Below is a small trained network, with its code and all its weights. Each question gives an input and a class and asks what happens when units are switched off, that is, made to give their printed mean instead of their output.

import numpy as np


def w(rows, s, z=0):
    codes = np.array(rows[::2]) - 128.0
    scale = np.full(codes.shape[1], s)
    scale[-1] = z or s
    return codes * scale


def norm(h):
    return h / np.sqrt((h * h).mean(-1, keepdims=True) + 1e-5)


def f(y):
    return np.maximum(y, 0)


def log_softmax(a):
    a = a - a.max(-1, keepdims=True)
    return a - np.log(np.exp(a).sum(-1, keepdims=True))


def net(x, mask):
    res = np.array(x, float).reshape(1, 7) / 4 @ E
    u = 0
    for l in range(3):
        y = f(norm(res) @ A[l][:, :-1].T + A[l][:, -1])
        res = res + np.where(mask[u : u + 3], y, B[l][:, -1]) @ B[l][:, :-1]
        u += 3
    return log_softmax(norm(res)[-1] @ U[:, :-1].T + U[:, -1])


A, B = {}, {}
E = w([
[65,112,181,62],'x0',
[120,141,197,130],'x1',
[153,125,152,191],'x2',
[92,2,121,79],'x3',
[101,128,113,101],'x4',
[208,77,146,79],'x5',
[153,111,124,149],'x6',
],0.007)
A[0] = w([
[187,97,219,164,252],'L0N1',
[187,190,1,36,33],'L0N2',
[170,185,255,106,79],'L0N3',
],0.017,0.003)
B[0] = w([
[183,116,38,57,254],'L0N1',
[145,6,187,252,222],'L0N2',
[212,181,212,97,233],'L0N3',
],0.015,0.0076)
A[1] = w([
[24,51,199,14,88],'L1N1',
[177,156,138,232,135],'L1N2',
[174,151,8,195,3],'L1N3',
],0.011,0.0016)
B[1] = w([
[1,76,216,64,250],'L1N1',
[126,181,98,197,254],'L1N2',
[103,135,42,92,229],'L1N3',
],0.013,0.0048)
A[2] = w([
[72,150,207,186,25],'L2N1',
[157,251,31,104,253],'L2N2',
[31,249,157,220,91],'L2N3',
],0.012,0.0026)
B[2] = w([
[88,150,235,156,172],'L2N1',
[38,144,137,149,254],'L2N2',
[105,255,145,132,189],'L2N3',
],0.014,0.0075)
U = w([
[245,171,165,8,177],'0',
[109,220,151,98,69],'1',
[164,48,102,242,150],'2',
[115,181,48,149,2],'3',
[74,203,73,176,57],'4',
[143,197,215,159,135],'5',
[45,58,212,29,166],'6',
[173,70,24,44,199],'7',
],0.015,0.0045)

Each question gives the input, the list of numbers given to net, and the class t.
The units are the neurons (one row each of A and B). Each row of codes is followed by its name. A weight is (code - 128) times the scale printed after its matrix; where a second scale follows, it is the last column's (A, B and U).
mask holds one flag per neuron, layer by layer. A switched-off neuron (its flag False) gives its mean, the last column of its row in B, instead of its output. The means were averaged over made-up inputs and are rounded, as every weight is.
A unit's drop is (log p(t) with every unit on - log p(t) with that unit switched off) / (log p(t) with every unit on - log p(t) with every unit switched off).
The circuit of an input: a set's keep is (log p(t) with only the set's units on - log p(t) with every unit switched off) / (log p(t) with every unit on - log p(t) with every unit switched off). Starting from all 9 units, units are removed one at a time, each time the one whose removal leaves the highest keep (on an exact tie, the one counted first), for as long as the keep stays at least 0.8.
units of the circuit, in order: the units of the circuit, biggest drop first
most important unit: the unit with the biggest drop
k most important neurons: the k neurons with the biggest drops, biggest first
k most important neurons of layer l: the k neurons of layer l with the biggest drops, biggest first
drop of u: that unit's drop, to one decimal
input [-6,2,8,-8,-7,-3,1], class 4: most important unit	L2N2
input [2,4,-5,-1,6,5,-3], class 5: units of the circuit, in order	[L0N1; L0N3]
input [-7,-2,3,-1,-8,2,-7], class 3: 2 most important neurons	[L2N2; L1N3]
input [6,2,7,1,-2,-5,0], class 0: 3 most important neurons	[L0N3; L1N2; L1N3]
input [7,6,1,-6,-3,2,8], class 0: 2 most important neurons	[L0N3; L0N1]
input [-2,-1,-3,3,-7,-3,7], class 3: units of the circuit, in order	[L0N2; L1N1]
input [-4,-1,3,5,-6,-5,-6], class 4: units of the circuit, in order	[L0N3; L0N2]
input [-8,2,-5,4,-6,-8,7], class 3: 2 most important neurons of layer 0	[L0N3; L0N2]
input [-5,-7,8,-3,-3,5,4], class 7: 2 most important neurons of layer 0	[L0N1; L0N3]
input [-6,4,-7,3,0,-5,-2], class 5: 2 most important neurons	[L0N1; L2N3]
input [2,-8,7,2,1,3,-2], class 7: 3 most important neurons	[L0N3; L0N2; L1N2]
input [8,-7,-4,-5,-6,-2,-3], class 2: 2 most important neurons	[L0N2; L1N1]
input [4,6,8,4,-4,6,4], class 0: drop of L0N3	0.4
input [-3,-5,6,-5,-7,0,-2], class 4: most important unit	L2N2
input [6,6,5,2,-2,-6,8], class 0: drop of L0N3	0.2
input [0,1,7,2,0,-1,5], class 7: drop of L0N1	0.2
input [7,3,-7,-1,-7,1,1], class 0: drop of L0N3	0.8
input [2,6,2,4,0,0,5], class 0: 2 most important neurons	[L0N3; L1N3]
input [0,-7,3,5,-2,4,-1], class 7: 2 most important neurons of layer 2	[L2N2; L2N1]
input [8,-7,-8,-5,6,0,3], class 2: most important neuron of layer 0	[L0N2]
